Below are the code and all the weights of a small trained network. Each question names an input and a class and asks about switching units off, where a switched-off unit gives its printed mean instead of its output.

import numpy as np


def w(rows, s, z=0):
    codes = np.array(rows[::2]) - 128.0
    scale = np.full(codes.shape[1], s)
    scale[-1] = z or s
    return codes * scale


def f(y):
    return y / 2 * (1 + np.tanh(0.7978845608 * (y + 0.044715 * y**3)))


def log_softmax(a):
    a = a - a.max(-1, keepdims=True)
    return a - np.log(np.exp(a).sum(-1, keepdims=True))


def net(x, mask):
    res = np.array(x, float).reshape(1, 6) / 4 @ E
    y = f(res @ A[0][:, :-1].T + A[0][:, -1])
    res = res + np.where(mask, y, B[0][:, -1]) @ B[0][:, :-1]
    return log_softmax(res[-1] @ U[:, :-1].T + U[:, -1])


A, B = {}, {}
E = w([
[146,233,129,150,234,112,146,143,106],'x0',
[90,111,80,174,148,123,101,235,94],'x1',
[123,165,189,140,60,169,99,145,3],'x2',
[129,124,121,131,129,118,132,118,113],'x3',
[131,128,133,123,127,134,126,137,137],'x4',
[148,135,108,143,114,145,124,130,134],'x5',
],0.015)
A[0] = w([
[121,226,111,175,206,85,156,173,145,226],'n1',
[77,128,179,156,86,183,76,142,51,82],'n2',
[132,201,93,127,200,102,113,154,125,22],'n3',
[124,139,140,179,128,121,89,143,143,94],'n4',
[71,148,89,161,152,132,131,250,71,204],'n5',
[146,118,80,113,202,110,165,79,188,46],'n6',
[95,61,74,194,145,93,133,137,172,156],'n7',
[136,132,137,135,161,120,163,112,170,198],'n8',
[196,254,195,134,148,141,127,123,98,131],'n9',
[73,160,96,137,136,149,106,183,109,17],'n10',
[146,155,147,75,83,122,150,49,184,251],'n11',
[183,180,182,109,191,164,134,66,56,135],'n12',
[81,33,48,143,144,96,101,181,181,183],'n13',
[162,125,116,127,164,82,177,121,190,41],'n14',
[151,105,71,100,199,107,147,89,190,254],'n15',
[127,179,93,131,201,149,172,151,118,18],'n16',
],0.0097,0.0088)
B[0] = w([
[229,152,203,188,148,54,29,174,57,247],'n1',
[174,58,121,141,93,77,71,101,111,211],'n2',
[135,36,78,78,1,119,86,51,211,173],'n3',
[127,115,147,122,129,108,117,131,116,133],'n4',
[126,87,77,85,21,174,98,77,198,248],'n5',
[206,111,175,163,142,52,63,101,55,190],'n6',
[57,188,100,147,136,154,198,177,126,196],'n7',
[98,113,79,85,82,121,175,83,176,183],'n8',
[82,189,129,148,214,210,172,157,121,229],'n9',
[144,123,174,167,105,59,115,179,73,153],'n10',
[196,82,180,169,87,62,48,141,98,245],'n11',
[136,184,95,110,190,175,158,201,154,216],'n12',
[29,201,127,152,180,189,204,197,102,228],'n13',
[194,138,155,169,119,80,93,154,52,170],'n14',
[78,59,55,77,68,205,93,71,168,245],'n15',
[122,53,135,55,75,120,130,86,197,164],'n16',
],0.008,0.017)
U = w([
[93,78,89,79,84,149,115,124,170,100],'0',
[176,141,193,173,137,102,82,169,74,72],'1',
[69,251,128,135,203,173,190,174,119,252],'2',
],0.014,0.0026)

Each question gives the input, the list of numbers given to net, and the class t.
The units are the neurons (one row each of A and B). Each row of codes is followed by its name. A weight is (code - 128) times the scale printed after its matrix; where a second scale follows, it is the last column's (A, B and U).
mask holds one flag per neuron, in row order. A switched-off neuron (its flag False) gives its mean, the last column of its row in B, instead of its output. The means were averaged over made-up inputs and are rounded, as every weight is.
A unit's drop is (log p(t) with every unit on - log p(t) with that unit switched off) / (log p(t) with every unit on - log p(t) with every unit switched off).
The circuit of an input: a set's keep is (log p(t) with only the set's units on - log p(t) with every unit switched off) / (log p(t) with every unit on - log p(t) with every unit switched off). Starting from the 12 units with the biggest drops (on a tie, the unit counted first), units are removed one at a time, each time the one whose removal leaves the highest keep (on an exact tie, the one counted first), for as long as the keep stays at least 0.8.
circuit, biggest first: the units of the circuit, biggest drop first
top k neurons: the k neurons with the biggest drops, biggest first
drop when u is switched off: that unit's drop, to one decimal
input [-1,6,-4,2,-4,2], class 2: circuit, biggest first	n13
input [3,5,0,8,-7,8], class 0: top 4 neurons	n5; n11; n6; n3
input [0,2,3,-3,-5,0], class 0: top 4 neurons	n1; n11; n6; n5
input [6,-3,-7,0,-2,2], class 1: top 3 neurons	n1; n6; n14
input [7,1,-6,-4,8,-2], class 0: top 3 neurons	n15; n3; n16
input [5,-4,-7,-7,0,-6], class 1: top 3 neurons	n1; n6; n14
input [8,-4,2,-7,8,-2], class 2: top 2 neurons	n9; n12
input [-3,4,6,6,4,-2], class 0: top 2 neurons	n1; n5
input [4,-2,-6,2,-4,7], class 1: top 2 neurons	n1; n6
input [7,6,-3,-1,0,-7], class 0: top 3 neurons	n3; n5; n16
input [-3,2,8,-2,-8,8], class 0: top 4 neurons	n1; n11; n5; n6
input [-6,1,8,0,2,0], class 0: top 4 neurons	n1; n11; n6; n14
input [5,4,0,-2,7,4], class 0: top 2 neurons	n5; n3
input [8,0,-3,-5,1,-6], class 1: circuit, biggest first	n1
input [5,0,-6,-4,-5,2], class 1: top 4 neurons	n1; n6; n14; n5
input [7,-7,2,-2,-1,-5], class 2: drop when n9 is switched off	2.4
input [-1,6,7,5,-3,-5], class 0: drop when n5 is switched off	1.2
input [3,-2,3,1,5,4], class 2: drop when n3 is switched off	0.0
